Below are the code and all the weights of a small trained network. Each question names an input and a target symbol and asks about switching units off, where a switched-off unit gives its printed mean instead of its output.

import numpy as np


def w(rows, s, z=0):
    codes = np.array(rows[::2]) - 128.0
    scale = np.full(codes.shape[1], s)
    scale[-1] = z or s
    return codes * scale


def f(y):
    return np.maximum(y, 0)


def softmax(a):
    e = np.exp(a - a.max(-1, keepdims=True))
    return e / e.sum(-1, keepdims=True)


def log_softmax(a):
    a = a - a.max(-1, keepdims=True)
    return a - np.log(np.exp(a).sum(-1, keepdims=True))


def net(x, mask):
    ids = ['βγεζθμ'.index(c) for c in x.split()]
    T = len(ids)
    res = E[ids] + P[:T]
    r = res
    for j in range(2):
        rows = slice(2 * j, 2 * j + 2)
        q, k, v = (r @ M[0][rows].T for M in (Q, K, V))
        z = softmax(np.where(np.tri(T) > 0, q @ k.T / 2**0.5, -1e9)) @ v
        o = O[0][rows]
        res = res + np.where(mask[j], z, o[:, -1]) @ o[:, :-1]
    y = f(res @ A[0][:, :-1].T + A[0][:, -1])
    res = res + np.where(mask[2:14], y, B[0][:, -1]) @ B[0][:, :-1]
    return log_softmax(res[-1] @ U[:, :-1].T + U[:, -1])


Q, K, V, O, A, B = {}, {}, {}, {}, {}, {}
E = w([
[254,67,71,127,79],'β',
[113,212,203,176,154],'γ',
[31,146,91,164,140],'ε',
[4,169,76,57,94],'ζ',
[128,120,154,32,194],'θ',
[74,100,161,181,211],'μ',
],0.016)
P = w([
[141,93,51,114,167],'0',
[251,172,138,162,54],'1',
[66,16,180,125,142],'2',
[191,126,85,82,177],'3',
[151,181,130,157,114],'4',
[90,55,175,153,100],'5',
[185,137,104,74,186],'6',
[132,166,131,155,129],'7',
[124,64,181,172,68],'8',
[188,143,95,73,205],'9',
[124,166,123,154,135],'10',
],0.015)
Q[0] = w([
[130,44,157,254,103],'h0',
[185,177,134,126,211],'h0',
[138,198,95,129,190],'h1',
[115,127,119,96,123],'h1',
],0.0085)
K[0] = w([
[184,50,83,254,98],'h0',
[134,93,228,143,133],'h0',
[5,143,199,121,120],'h1',
[121,239,20,18,179],'h1',
],0.0053)
V[0] = w([
[179,89,122,217,202],'h0',
[183,213,160,2,160],'h0',
[128,97,244,72,189],'h1',
[112,44,69,121,48],'h1',
],0.0078)
O[0] = w([
[77,43,201,193,181,252],'h0',
[182,158,168,57,35,109],'h0',
[255,135,220,2,180,21],'h1',
[97,187,100,10,116,249],'h1',
],0.0062,0.0027)
A[0] = w([
[146,84,170,144,202,242],'n0',
[170,255,166,130,96,219],'n1',
[39,183,112,120,162,185],'n2',
[77,118,227,196,162,73],'n3',
[72,227,131,190,69,2],'n4',
[140,102,53,172,97,83],'n5',
[60,161,206,146,43,91],'n6',
[174,210,115,85,204,140],'n7',
[122,53,99,105,159,165],'n8',
[102,107,117,103,242,69],'n9',
[40,163,155,95,187,66],'n10',
[151,147,152,2,89,172],'n11',
],0.0095,0.0034)
B[0] = w([
[102,209,128,86,162,251],'n0',
[112,42,57,77,193,221],'n1',
[231,127,69,220,123,255],'n2',
[120,185,82,88,58,250],'n3',
[92,53,129,162,154,199],'n4',
[28,192,63,148,127,220],'n5',
[149,2,146,27,200,194],'n6',
[194,124,164,214,14,223],'n7',
[99,43,145,70,145,231],'n8',
[150,46,145,161,120,217],'n9',
[245,96,72,80,147,222],'n10',
[35,165,164,214,64,235],'n11',
],0.0073,0.0066)
U = w([
[57,114,143,218,172,122],'β',
[188,205,57,149,78,4],'γ',
[74,254,133,170,195,195],'ε',
[215,23,170,90,185,151],'ζ',
[47,129,85,51,157,146],'θ',
[172,62,197,210,55,105],'μ',
],0.0095,0.0038)

Each question gives the input, a string of symbols that net reads in full, and the target symbol t.
The units are the heads (2 rows each of Q, K, V and O) and the neurons (one row each of A and B). Each row of codes is followed by its name. A weight is (code - 128) times the scale printed after its matrix; where a second scale follows, it is the last column's (O, A, B and U).
mask holds one flag per unit, heads first, then neurons. A switched-off unit (its flag False) gives its mean, the last column of its rows in O or B, instead of its output. The means were averaged over made-up inputs and are rounded, as every weight is.
A unit's drop is (log p(t) with every unit on - log p(t) with that unit switched off) / (log p(t) with every unit on - log p(t) with every unit switched off).
The circuit of an input: a set's keep is (log p(t) with only the set's units on - log p(t) with every unit switched off) / (log p(t) with every unit on - log p(t) with every unit switched off). Starting from the 12 units with the biggest drops (on a tie, the unit counted first), units are removed one at a time, each time the one whose removal leaves the highest keep (on an exact tie, the one counted first), for as long as the keep stays at least 0.8.
units of the circuit, in order: the units of the circuit, biggest drop first
unit that matters most: the unit with the biggest drop
k most important neurons: the k neurons with the biggest drops, biggest first
which heads matter: for each layer, one digit per head in row order, 1 if its drop is at least 0.15 and else 0, layers parted by /
drop when u is switched off: that unit's drop, to one decimal
input β ζ μ, target ζ: 2 most important neurons => (n10 n9)
input β β ζ, target ζ: units of the circuit, in order => (n2 n10 n6)
input μ θ θ γ, target μ: units of the circuit, in order => (n7 h1)
input μ β β ε ζ ζ β, target γ: unit that matters most => h0
input ε ζ γ β θ, target μ: 2 most important neurons => (n7 n11)
input β ε μ ε, target ζ: units of the circuit, in order => (h1 n11 n5)
input γ β θ θ β ε β β γ β, target μ: units of the circuit, in order => (n7 n11 h1 h0)
input γ β ε ε β γ ε μ β, target β: units of the circuit, in order => (n5 h1 h0)
input ζ θ β γ β γ, target θ: which heads matter => 00
input β ε β ε μ β θ ζ θ, target θ: 3 most important neurons => (n7 n2 n11)
input β θ β ε β β ζ, target γ: which heads matter => 00
input γ μ ζ β θ ζ ε β ε, target θ: units of the circuit, in order => (n6 n7)
input β β θ ε, target μ: which heads matter => 01
input ε ζ β ε, target γ: unit that matters most => n2
input γ μ β θ ζ ζ β ζ θ γ, target γ: units of the circuit, in order => (n7 h0)
input θ μ γ β β μ, target θ: units of the circuit, in order => (n3 n7)
input β θ β γ, target μ: which heads matter => 10
input β μ β β ε ζ β μ μ γ, target ζ: which heads matter => 01
input γ θ β ε β μ, target ζ: which heads matter => 00
input μ ζ γ ε ε γ, target θ: unit that matters most => n3
input β β β ε β μ γ, target ζ: 2 most important neurons => (n1 n5)
input μ β ε, target ζ: 3 most important neurons => (n10 n6 n2)
input β μ ζ ε, target γ: drop when h0 is switched off => 0.4
input β β γ β β β μ ε ε, target θ: drop when n5 is switched off => 0.1
input μ β β β β μ, target θ: drop when n7 is switched off => 0.3
input γ ζ γ μ μ, target ε: drop when n6 is switched off => 0.1
input ε β β β θ β ζ γ ε γ, target γ: units of the circuit, in order => (n7)
